Rows near named flat spaces through zero (a row that begins with a name and a colon came from that space)
q53_q23: -82 147 -55 116 37 66 -15 247 32 -202 -167 -115 -46 -182 -56 64 -114 -46 358 0 94 62 -221
q99_q84: -2 9 -11 14 -72 24 -129 -9 62 -57 265 181 -60 -100 -36 44 -221 -193 4 4 -81 -139 -159
q53_q23: 43 -156 143 132 66 -71 238 -285 21 277 -25 44 13 26 94 199 -177 74 252 157 6 -108 10
q99_q84: -49 -14 -25 -156 36 -93 -158 -68 144 85 154 100 -37 255 54 -121 119 18 -106 -6 -63 12 107
q53_q23: 267 -117 373 193 -258 207 -100 29 -272 -21 -7 206 -52 -83 54 -53 119 -9 -23 14 206 -158 -51
q632_q981: 173 34 276 64 -193 321 -106 31 -152 -140 -179 -18 15 -193 -26 -119 189 79 -137 121 274 -139 16
q53_q23: 5 -301 351 -90 68 45 -30 -113 240 182 147 -50 -34 153 122 36 195 -81 -30 129 -80 -186 117
q138_q387: 30 23 -53 -182 33 -114 13 -445 -68 236 -54 156 240 250 125 -139 30 275 -290 87 44 -63 255
q632_q981: -76 -142 -123 255 -196 23 -31 29 14 38 136 17 -3 -39 -222 -130 -87 -178 -54 32 68 101 82
q952_q724: -154 -65 3 -13 129 -14 -61 -60 329 42 -38 -69 224 -91 -130 102 -56 -125 176 118 4 -156 -88
q53_q23: -89 33 -79 -131 236 -90 163 -82 48 167 -156 -35 93 72 38 178 -19 143 251 -41 -140 -188 48
q138_q387: -87 -62 16 61 75 -279 171 -38 -60 99 26 116 172 49 -79 110 -223 78 203 -124 -31 92 56
q258_q398: 153 -67 26 320 -379 -37 47 -38 -463 190 12 377 -26 -108 -336 -146 -228 7 -2 -117 200 -6 259
q138_q387: 3 46 -35 23 29 -132 97 170 -93 25 -57 37 -74 51 -58 82 -1 47 231 -182 -62 73 52
q952_q724: 3 -37 298 47 16 185 22 -219 89 -150 -79 -116 219 -188 169 48 -150 29 -55 294 218 -86 -233
q53_q23: 109 219 263 86 -214 408 -105 322 -339 -418 -185 7 -84 -350 9 -93 -18 106 129 -20 244 -197 -108
q99_q84: -203 98 -269 -163 167 -67 -42 130 407 -63 86 -180 -17 53 -197 81 126 -99 -5 -41 -161 64 -38
q53_q23: 58 -14 73 19 -89 88 -4 -25 -99 57 44 47 -201 -46 -40 -57 -63 -29 -80 52 42 -27 45
q99_q84: -73 -46 -209 216 -186 268 -86 -128 -37 -3 151 -58 -237 82 -1 -293 16 -10 -322 243 179 138 -53
q632_q981: -135 22 -84 -227 278 -16 -42 9 283 -44 108 -102 5 99 70 148 112 -45 -82 -13 -173 -65 -272
q99_q84: -78 67 -63 -108 -24 50 -40 317 -128 -149 119 33 -122 -123 -137 -10 -61 -90 30 -240 -197 -144 90
q632_q981: -73 -72 2 99 17 -172 333 106 -357 75 -76 -21 -22 -141 -90 78 -379 27 191 -191 -102 92 182
q138_q387: -69 21 159 -109 42 298 -223 258 145 -309 172 -112 -124 -197 68 -60 203 48 40 89 -69 -251 -7
q99_q84: -175 -3 -25 -104 293 -77 58 90 140 -52 -17 -131 25 -1 98 163 -79 -8 204 -29 -131 -11 -236
q53_q23: 167 147 -179 3 -204 -123 16 40 -314 102 198 396 -199 7 -101 19 -179 29 78 -260 -192 -134 227
q99_q84: -23 97 -241 217 -208 -9 47 196 -149 -98 117 106 -119 -74 -245 -15 -167 -99 72 -169 1 121 -17
q952_q724: 38 -237 107 8 110 -170 104 -86 4 297 36 -35 -184 210 174 14 74 13 100 33 -118 102 170
q952_q724: -38 223 -290 -130 -151 168 -56 132 94 30 -175 -200 -299 64 -277 -205 175 -107 -180 -8 25 75 288
q258_q398: -73 -250 -55 1 56 -85 262 -106 -12 177 159 -171 -51 150 164 23 -14 3 -88 -3 -273 32 303
q53_q23: -134 -79 -170 -26 -11 75 -62 -70 258 -196 439 -97 73 151 214 -72 125 21 -263 88 -207 4 35
q632_q981: -216 -245 -195 51 -25 31 -133 153 60 44 325 -63 -147 82 -137 -245 106 -144 -219 -32 -163 56 204
q258_q398: -89 -43 72 -80 260 1 -52 -29 313 12 -107 -212 13 95 246 63 176 78 252 191 -18 -7 -99
q258_q398: -70 83 -289 226 -111 -254 143 -39 -81 174 -195 117 139 -6 -373 41 -354 -160 183 -130 142 236 -34
q53_q23: -45 67 -295 -32 94 -200 132 -34 4 -8 283 107 0 121 145 132 -64 185 124 -132 -321 -6 105
q99_q84: 178 33 45 20 -212 164 -119 -130 -212 197 46 273 -257 232 50 -214 234 228 -73 47 103 -183 272
q138_q387: -112 -1 -180 -85 29 137 -151 171 251 -55 131 -157 -197 9 -47 -58 162 -178 -20 27 -173 -85 37
q952_q724: -341 -167 -515 -69 231 -235 94 -8 486 122 312 -247 75 146 -79 125 -63 -290 -4 -44 -467 74 72
q138_q387: -17 40 -100 15 130 -36 88 20 329 -46 -77 -251 -19 30 64 210 88 -127 124 75 -50 154 -241
q138_q387: 43 178 -341 -108 -105 -25 28 -3 -49 30 39 30 -100 184 -23 -68 113 33 -175 -148 -157 32 214
q138_q387: 271 -40 274 5 -29 -131 160 -152 -352 252 -301 175 81 70 114 68 48 204 109 -87 105 -50 170
q258_q398: 393 248 263 57 -425 357 -392 -189 -386 -58 -261 374 -57 54 29 -409 274 228 -380 162 604 -70 -43
q632_q981: 70 6 70 17 -157 37 57 93 -274 -58 123 140 -65 10 -53 -62 12 102 -128 -166 -25 -35 170
q952_q724: 260 130 34 330 -396 76 -12 144 -419 133 -288 227 -336 -5 -256 -156 -35 -39 181 -90 366 176 63
q53_q23: -17 84 -280 120 -164 66 -125 -61 -72 7 -10 35 -89 52 -168 -240 -10 -77 -322 58 196 236 -86
q258_q398: -46 175 -255 52 4 -103 11 248 -37 -166 -77 -84 -67 -178 -187 33 -142 -126 64 -142 -15 259 -139
q53_q23: -28 74 45 29 -49 297 -168 -37 87 -237 -79 -197 -19 -172 94 -171 16 -31 -206 284 228 48 -201
q632_q981: -371 -40 -447 -51 73 -43 109 -27 372 -185 407 -275 144 47 -20 6 -189 -169 -230 22 -335 101 53
q99_q84: -56 -11 -156 76 89 -243 139 57 -56 152 64 157 -17 -87 -192 206 -275 -61 311 -169 -164 -28 -22
q138_q387: -203 -65 -207 15 -34 -34 165 97 27 -268 382 -71 218 -48 -8 126 -278 -228 -225 -212 -305 -1 -129
q138_q387: 5 -291 140 129 -121 18 -60 -53 -43 183 164 30 -164 230 -5 -222 165 -61 -243 64 96 158 135
q632_q981: -131 71 -151 32 -59 116 -27 403 66 -223 102 -141 -226 -68 -176 28 -32 -287 57 -181 -116 58 -161
q99_q84: 155 81 155 120 -93 116 90 114 -176 -215 -66 -17 -49 -96 111 119 -7 4 9 -56 114 81 -288
q99_q84: 44 57 -205 222 -278 81 -56 21 -131 -97 183 190 24 9 -232 -108 36 -4 -243 -83 124 83 -48
q632_q981: -72 -61 -82 229 -34 -74 125 -6 28 243 -184 -1 -68 -18 -337 72 -182 -175 227 13 164 114 -89
q138_q387: -206 -86 -236 91 39 -62 -102 172 157 119 82 -70 -243 69 -247 -121 -25 -214 86 -6 -26 179 -5
q138_q387: 14 -173 390 66 110 70 45 -101 116 -67 -27 -88 172 -50 191 137 22 30 68 173 140 -45 -265
q258_q398: 20 -21 54 170 -273 230 -391 66 55 -220 251 218 96 -254 -197 -208 4 -133 -127 121 178 -177 -64
q138_q387: -153 -33 -158 -17 180 -207 146 -190 153 148 -71 -51 228 74 -33 131 -195 -32 81 21 -49 63 -88
q138_q387: 11 276 4 -132 112 21 74 146 34 -356 9 17 213 -425 -27 342 -241 48 242 -113 -161 -266 -219
q99_q84: 90 218 166 3 -91 44 185 234 -549 -372 -77 117 84 -240 93 92 -294 173 38 -293 29 -16 -141
q952_q724: 260 3 98 -74 -178 118 -16 -157 -322 128 84 209 -192 143 216 -138 171 206 -237 -13 -46 -174 289
q258_q398: 7 101 -79 -184 60 -67 -138 76 -67 -157 130 71 30 -3 44 -86 89 88 -263 -118 -88 69 -16
q258_q398: 170 -77 349 208 -330 298 -148 -177 -118 -96 -62 76 108 -137 0 -201 -15 -65 -272 251 419 -37 -89
q53_q23: 82 68 -278 171 -353 28 -34 -36 -169 -56 293 202 -120 9 -170 -138 -166 -167 -355 -92 -1 140 21
q632_q981: 199 -34 71 -14 -42 -106 45 -369 -95 258 -25 196 62 194 120 -23 99 213 -174 90 92 13 128
q952_q724: 17 20 -271 201 -317 50 -133 -134 -25 59 186 243 80 -1 -250 -175 -85 -92 -161 28 78 -58 148
q258_q398: -32 48 70 -56 54 94 -99 61 -5 -164 -167 -147 96 -63 101 -109 86 44 -73 69 122 63 -81
q952_q724: 372 23 169 230 -582 22 -143 -113 -470 255 57 581 -188 80 -395 -300 58 73 -266 -107 362 17 383
q258_q398: 143 182 -135 118 -167 -101 16 8 -249 31 -220 170 52 -94 -184 -21 -143 -7 50 -120 160 128 -3
q138_q387: 62 -62 -117 140 -207 42 -79 1 96 161 89 20 -264 123 -148 -128 113 -175 -57 60 38 106 149
q952_q724: -36 133 -10 -134 134 -10 67 -80 194 -58 -217 -155 200 -101 -39 163 -60 -47 14 56 35 -26 -165
q258_q398: -96 -62 119 75 -2 5 -137 -72 60 -48 -68 -20 151 42 1 -182 -18 20 -75 149 270 167 -104
q952_q724: -76 -139 91 -7 42 16 165 15 -281 -45 240 56 -38 -23 259 23 -245 107 60 -87 -244 -182 115
q952_q724: -233 -166 -24 -80 180 -91 2 66 242 -20 96 -243 38 180 63 -65 98 -76 -97 16 -92 199 2
q258_q398: -134 -124 -80 -259 279 89 -78 -37 368 -17 249 -287 -162 232 363 -27 365 70 -166 159 -312 -62 53
q952_q724: -260 79 -544 181 -252 142 116 164 -33 -110 209 -161 -212 -61 -292 -173 -301 -245 -128 -66 -141 116 187
q632_q981: 45 -30 35 119 -196 43 29 179 -137 -121 135 5 -126 -121 -79 -52 -81 -100 -27 -88 -34 72 123
q632_q981: -253 209 -415 -215 378 -195 68 308 230 -46 -44 -134 -65 -108 -136 291 -129 -81 460 -230 -395 -98 -127
q258_q398: -37 -118 -38 73 -78 48 -106 -96 -166 119 -39 75 69 42 -106 -252 50 29 -260 46 157 33 98
q632_q981: -224 115 -205 -344 515 -259 145 -67 304 58 -150 -249 134 34 151 245 -78 117 228 5 -283 4 -75
q99_q84: -264 60 -353 -135 274 -329 114 46 241 144 -71 -120 103 124 -170 89 -67 29 235 -121 -203 141 147
q138_q387: 247 34 247 -18 -125 -34 -26 -131 -156 -19 20 176 16 50 133 -25 80 141 -176 7 133 70 17
q53_q23: 171 -57 -3 181 -112 -146 81 -278 -143 250 -47 222 64 67 -21 32 -108 38 -10 47 135 85 -4
q952_q724: 99 -96 96 144 -124 -90 -69 -51 98 107 60 76 -75 0 -137 -28 7 -134 -25 79 137 183 -4
q258_q398: 162 106 -193 192 -517 235 -200 -152 -174 12 115 291 3 -32 -271 -298 -2 -84 -364 50 208 -119 221
q632_q981: -122 186 -291 -344 267 -218 -52 342 -27 -1 121 85 -257 226 61 63 122 99 230 -386 -436 -65 109
q952_q724: 39 -12 43 -91 128 -175 128 72 -255 69 8 119 -38 52 144 100 -69 147 160 -210 -189 -49 80
q952_q724: 106 -92 329 -53 151 -335 195 -203 -92 265 -268 89 186 89 33 163 -131 90 133 -40 133 155 -13
q99_q84: 137 13 -55 161 -219 105 -12 -200 -223 74 53 147 -134 25 84 -139 -127 12 -170 115 128 35 -4
q632_q981: 71 -83 170 201 -234 148 -44 -126 -73 -35 31 78 83 -54 25 -110 -94 -42 -56 148 208 -41 6
q99_q84: 193 -157 87 420 -347 79 74 11 -500 243 -24 242 -331 57 -29 -199 -69 71 173 -4 197 59 239
q53_q23: 258 -135 539 180 -128 259 -66 32 -174 -143 32 73 -105 -256 287 53 26 64 196 185 148 -217 -118
q53_q23: -148 -60 -190 -73 142 -142 179 -84 101 168 64 -14 118 180 -26 131 -18 44 87 -106 -226 -104 124
q99_q84: -476 -24 -309 -154 262 100 -167 -42 468 -223 215 -357 109 85 38 -193 -21 -92 -339 234 -46 163 -240
q258_q398: 138 22 -137 45 -154 -128 233 58 -328 185 145 177 -363 226 23 55 -90 -6 12 -277 -212 84 188
q632_q981: 222 -64 137 177 -267 36 31 -12 -397 64 41 227 -74 -136 -18 -101 -65 102 3 -47 54 -81 290
45 143 27 -197 216 40 -73 -267 367 -39 -310 -187 352 -110 87 150 157 55 -65 252 123 -94 -223 : q258_q398
22 144 58 -22 -33 126 -105 68 167 -119 -220 -113 33 1 -94 -24 189 -22 -6 71 223 64 -141 : q632_q981
-126 -130 31 78 137 -137 205 -114 -54 104 -97 -61 210 -88 -80 100 -240 20 53 17 39 67 -60 : q632_q981
-96 -171 -100 -53 63 56 -66 -124 379 114 220 -174 -95 139 -19 -45 224 -121 -253 184 -106 25 55 : q138_q387
37 -200 -88 326 -226 -80 66 -360 -163 298 156 211 -17 119 -49 -189 -207 48 -128 179 167 151 180 : q53_q23
99 -118 172 25 64 -146 72 -57 -178 245 -171 115 28 194 123 1 145 201 210 -65 41 -14 173 : q99_q84
-117 -91 48 -93 193 195 -174 -103 533 -43 22 -250 99 -50 52 76 225 -137 -42 306 7 -173 -244 : q99_q84
143 29 38 132 -283 145 -266 68 -77 -26 49 128 -227 30 -68 -293 184 -12 -112 86 213 94 132 : q952_q724
-471 80 -711 -367 418 -217 116 302 407 -55 300 -305 -69 92 -84 214 -99 -243 109 -312 -758 -88 59 : q53_q23
-204 174 -416 -211 246 -245 109 384 87 -140 165 -69 -69 -92 -160 232 -102 -53 240 -378 -491 -11 47 : q258_q398
133 142 99 -11 67 61 31 -35 -157 -8 -346 28 99 -173 59 120 -38 106 192 24 136 -138 -169 : q53_q23
272 86 162 213 -417 203 -43 -30 -352 -205 110 257 9 -218 21 -73 -160 -5 -147 -5 171 -97 -7 : q53_q23
129 205 0 -179 120 67 -39 13 -1 -160 -88 40 130 -160 94 184 137 157 14 -49 -75 -229 -156 : q632_q981
61 22 -146 59 -171 5 1 -42 -182 -5 60 58 -33 44 -46 -147 -12 -20 -299 -57 34 143 81 : q99_q84
37 44 -140 15 -196 -124 24 97 -134 -9 237 162 -122 200 -94 -113 56 50 -145 -222 -101 158 271 : q632_q981
33 22 303 -20 123 266 -48 -13 285 -261 -83 -203 118 -148 251 213 111 -28 129 230 105 -184 -436 : q138_q387
62 -213 397 122 -65 144 -98 -88 -134 7 -10 68 62 -114 8 -114 6 7 -164 160 274 -37 -122 : q258_q398
237 -4 157 154 -311 63 -1 14 -286 67 -4 194 -165 -7 -91 -123 59 60 -57 -42 155 27 234 : q632_q981
-126 96 -218 -145 7 145 -207 240 68 -223 215 -57 -131 -15 -25 -161 179 2 -159 -75 -174 -79 79 : q258_q398
-83 150 -242 -179 123 -76 -57 46 290 -104 96 -96 10 -9 2 100 3 -92 12 -26 -210 2 -55 : q138_q387
20 93 123 -165 203 41 -152 -39 298 -168 -93 -139 102 2 255 99 154 3 28 154 46 3 -333 : q258_q398
223 -127 253 214 -218 -111 188 -128 -467 166 -88 249 88 -59 -54 -12 -172 105 -34 -94 174 60 166 : q138_q387
60 -97 223 91 140 -83 99 -97 -195 101 -347 -26 234 -247 120 79 -174 125 317 102 122 -71 3 : q53_q23
321 165 250 170 -287 78 55 -273 -576 57 -380 293 142 -92 78 -180 -116 396 -18 93 460 -5 166 : q138_q387
46 77 192 86 -157 392 -231 298 -313 -175 -196 29 -233 -315 -49 -215 -23 -24 173 49 203 -258 -21 : q53_q23
